Below are the code and all the weights of a small trained network. Each question names an input and a target symbol and asks about switching units off, where a switched-off unit gives its printed mean instead of its output.

import numpy as np


def w(rows, s, z=0):
    codes = np.array(rows[::2]) - 128.0
    scale = np.full(codes.shape[1], s)
    scale[-1] = z or s
    return codes * scale


def f(y):
    return y / 2 * (1 + np.tanh(0.7978845608 * (y + 0.044715 * y**3)))


def softmax(a):
    e = np.exp(a - a.max(-1, keepdims=True))
    return e / e.sum(-1, keepdims=True)


def log_softmax(a):
    a = a - a.max(-1, keepdims=True)
    return a - np.log(np.exp(a).sum(-1, keepdims=True))


def net(x, mask):
    ids = ['αβεημξστψ'.index(c) for c in x.split()]
    T = len(ids)
    res = E[ids] + P[:T]
    q, k, v = (res @ M[0].T for M in (Q, K, V))
    z = softmax(np.where(np.tri(T) > 0, q @ k.T / 3**0.5, -1e9)) @ v
    res = res + np.where(mask[0], z, O[0][:, -1]) @ O[0][:, :-1]
    y = f(res @ A[0][:, :-1].T + A[0][:, -1])
    res = res + np.where(mask[1:17], y, B[0][:, -1]) @ B[0][:, :-1]
    return log_softmax(res[-1] @ U[:, :-1].T + U[:, -1])


Q, K, V, O, A, B = {}, {}, {}, {}, {}, {}
E = w([
[180,14,77],'α',
[58,208,103],'β',
[62,3,82],'ε',
[150,156,84],'η',
[52,100,198],'μ',
[146,149,143],'ξ',
[121,140,64],'σ',
[7,153,141],'τ',
[60,55,92],'ψ',
],0.013)
P = w([
[107,150,1],'0',
[102,93,164],'1',
[97,110,166],'2',
[97,98,147],'3',
[117,105,166],'4',
[117,93,144],'5',
[116,87,131],'6',
[128,171,174],'7',
[114,90,136],'8',
],0.016)
Q[0] = w([
[60,113,132],'h0',
[255,160,131],'h0',
[22,112,109],'h0',
],0.015)
K[0] = w([
[42,125,58],'h0',
[114,53,207],'h0',
[118,83,6],'h0',
],0.012)
V[0] = w([
[171,5,121],'h0',
[245,54,107],'h0',
[72,79,134],'h0',
],0.014)
O[0] = w([
[51,156,163,32],'h0',
[124,203,253,7],'h0',
[69,102,43,151],'h0',
],0.013)
A[0] = w([
[35,66,128,94],'n0',
[196,22,52,82],'n1',
[154,78,215,207],'n2',
[212,91,73,182],'n3',
[169,99,121,141],'n4',
[148,101,161,229],'n5',
[34,133,154,112],'n6',
[196,93,116,70],'n7',
[211,227,155,139],'n8',
[12,177,139,131],'n9',
[81,134,92,69],'n10',
[85,60,168,254],'n11',
[61,167,62,108],'n12',
[254,159,121,215],'n13',
[83,97,97,68],'n14',
[97,237,154,205],'n15',
],0.012,0.0068)
B[0] = w([
[108,123,159,156],'n0',
[133,154,159,254],'n1',
[86,125,73,132],'n2',
[122,131,112,211],'n3',
[106,146,123,156],'n4',
[76,212,96,132],'n5',
[154,165,169,141],'n6',
[168,197,150,162],'n7',
[135,49,145,129],'n8',
[149,158,129,144],'n9',
[148,126,140,144],'n10',
[93,139,90,151],'n11',
[145,65,214,155],'n12',
[2,134,118,150],'n13',
[224,134,156,161],'n14',
[134,115,52,136],'n15',
],0.0092,0.052)
U = w([
[98,206,127,44],'α',
[162,183,2,167],'β',
[122,157,202,119],'ε',
[56,121,64,135],'η',
[117,1,76,167],'μ',
[73,120,58,140],'ξ',
[77,117,65,114],'σ',
[214,135,127,3],'τ',
[106,97,158,124],'ψ',
],0.0092,0.004)

Each question gives the input, a string of symbols that net reads in full, and the target symbol t.
The units are the heads (3 rows each of Q, K, V and O) and the neurons (one row each of A and B). Each row of codes is followed by its name. A weight is (code - 128) times the scale printed after its matrix; where a second scale follows, it is the last column's (O, A, B and U).
mask holds one flag per unit, heads first, then neurons. A switched-off unit (its flag False) gives its mean, the last column of its rows in O or B, instead of its output. The means were averaged over made-up inputs and are rounded, as every weight is.
A unit's drop is (log p(t) with every unit on - log p(t) with that unit switched off) / (log p(t) with every unit on - log p(t) with every unit switched off).
The circuit of an input: a set's keep is (log p(t) with only the set's units on - log p(t) with every unit switched off) / (log p(t) with every unit on - log p(t) with every unit switched off). Starting from the 12 units with the biggest drops (on a tie, the unit counted first), units are removed one at a time, each time the one whose removal leaves the highest keep (on an exact tie, the one counted first), for as long as the keep stays at least 0.8.
units of the circuit, in order: the units of the circuit, biggest drop first
k most important neurons: the k neurons with the biggest drops, biggest first
drop of u: that unit's drop, to one decimal
input ψ τ ε, target ψ: units of the circuit, in order	[h0, n0, n12]
input α μ η, target α: units of the circuit, in order	[h0, n15]
input ε β β σ ε, target ε: units of the circuit, in order	[h0, n6]
input μ τ η β β β μ σ τ, target μ: most important neuron	[n7]
input μ μ β μ β β β ε, target μ: 2 most important neurons	[n7, n6]
input ε μ σ, target ε: 2 most important neurons	[n6, n12]
input τ ε ξ σ, target τ: 2 most important neurons	[n1, n12]
input β ξ ε β β β τ, target β: units of the circuit, in order	[h0, n7]
input β μ ξ, target β: 3 most important neurons	[n12, n7, n0]
input η μ ξ, target η: 2 most important neurons	[n1, n14]
input τ ε ξ β β ε, target τ: 3 most important neurons	[n1, n14, n7]
input μ ε ψ ε β μ β τ, target μ: 2 most important neurons	[n7, n1]
input ψ μ β ε, target ψ: 2 most important neurons	[n0, n6]
input ψ ξ ψ, target ψ: 2 most important neurons	[n1, n7]
input β α α, target β: units of the circuit, in order	[n12]
input α μ τ σ ψ β μ, target α: drop of n6	0.4
input ψ β β α ψ τ, target ε: drop of h0	1.6
input μ ψ β μ μ ξ ξ, target μ: drop of n9	0.1
